[110 156 147 106 120 144]	106

[[106 109 128 125 139 123 132]
 [103 109 137 120 143 122 129]]	143

[ 99 115 126 122 143 134]	122

[[111 136 119 135 134 120 145]
 [111 128 122 135 129 112 141]
 [124 117 126 119 151 103 140]]	151

[[129 136 131 128 126]
 [144 149 111 123 152]]	111

[[144 142 103 122 152]
 [123 119 141 141 113]
 [127 132 135 127 127]]	135

[[153 155 154 152 122]
 [132 132 134 130 145]]	134

[[128 135 138 127 150]
 [127 138 124 127 140]]	124

[123 104  99 104]	104
---
[[120 129 111 140 135]
 [119 129  98 140 135]
 [127 133 105 115 131]] out 131

[[120 139 155 130 158 110]
 [134 138 155 108 158 110]
 [120 135 113 140 108 130]] out 130

[[134 128 135 125 130]
 [115 128 135 148 130]
 [134 128 105 112 130]] out 130

[[157 131 115 144 156 118 130]
 [121 105 157 147 145 109 122]
 [102 143 150 117 127 156 149]] out 149

[[130 130 122 115 111 117 114]
 [131 132 134 105 107 108 105]
 [117 116 122 147 151 149 147]] out 147

[[127 128 128 128 129 127]
 [111 124 150 121 148 112]
 [128 128 128 128 127 129]] out 129

[[127 119 119 105]
 [130 119 120 103]
 [129 119 119 102]] out 102
---
[[118 115 129 127 133]
 [143 142 104 104 141]
 [136 131 114 110 137]] | 110

[[127 102 128 132 144 127 129]
 [142 144 113 151 140 142 147]
 [147 139 142 150 144 147 143]] | 147

[[132 123 128 135 103 127 137]
 [146 130 125 132 142 112 124]
 [127 129 146 133 149 115 119]] | 115

[[124 126 144 134 133 133 116]
 [145 136 136 103 129 120 137]
 [117 127 152 138 124 122 125]] | 122

[[112 111 107 120]
 [109 107 102 120]
 [130 121 115 144]] | 115

[[123 150 108 146 134 108 143]
 [148 101 144 138 127 146 116]
 [123 103 139 121 120 123 120]] | 123

[[138 106 129 125]
 [124 124 131 140]
 [142 115 144 107]] | 144

[[124 111 135 151 129 113]
 [127 128 136 124 146 154]
 [131 120 113 122 118 148]] | 118

[[137 129 125 134]
 [119 143 134 150]
 [131 131 129 137]] | 129

[[121 117 128 118 131 127 126]
 [125 116 121 121 122 128 125]
 [123 151 115 128 138 115 126]] | 115
---
[[134 111 100 109]
 [131 116 102 111]
 [151 130 143 119]] → 100

[102 127 144 113] → 144

[[144 109 127 127]
 [117 121 106 125]] → 127

[149 122 128 121] → 128

[[ 98  99 142 127]
 [145 114 131 123]
 [137 141 122 132]] → 142

[[134 139 141 108]
 [ 99 126 118 114]] → 141

[129 139 152 121] → 152

[117 138 150 127] → 150
---
[150 100 111 124 141 113 138] gives 100

[[130 130 108 155]
 [125 139 130 154]
 [120 141 126 139]] gives 130

[113 104 132 131 145 108 120] gives 104

[[132 153 132 132 132]
 [153 143 126 126 126]] gives 153

[105 115 127 104 133] gives 115

[[126 156 125 127]
 [127 145 125 126]
 [128 123 122 127]] gives 156

[133  98 146 136 136 126] gives 98

[148 138 126 156 122 106 127] gives 138

[[122 146  99 126 135 120 127]
 [146 153 115 143 121 138 108]] gives 146
---
[[118 122 132 134]
 [134 151 121 105]] Out: 132

[[132 131 121 105 108 114 130]
 [127 104 148 128 132 131 118]] Out: 114

[[112 118 144 106]
 [128 129 127 127]] Out: 144

[[138 117 101 136  99]
 [102 117 131 105 131]] Out: 136

[[127 138 120 131 129 131]
 [119 156 119 122 127 137]] Out: 129

[[140 148 109 142]
 [127 156 117 129]] Out: 109

[[123 128 116 127 149 114]
 [111 128 151 113 136 134]] Out: 149
---
[114 121 118 110 106 119 104]	114

[135 110 115 118 130 104 124]	118

[144 151 138 149 155 139 143]	144

[124 130 127 141 153]	130

[157 128 149 126 118 142 129]	129

[[127 126 118 122 124 128 121]
 [145 106 105 145 109 151 128]
 [117 134 118 107 129 116 116]]	122

[[131 125 142 104 129]
 [128 125 125 155 115]
 [139 117 120 131 129]]	128
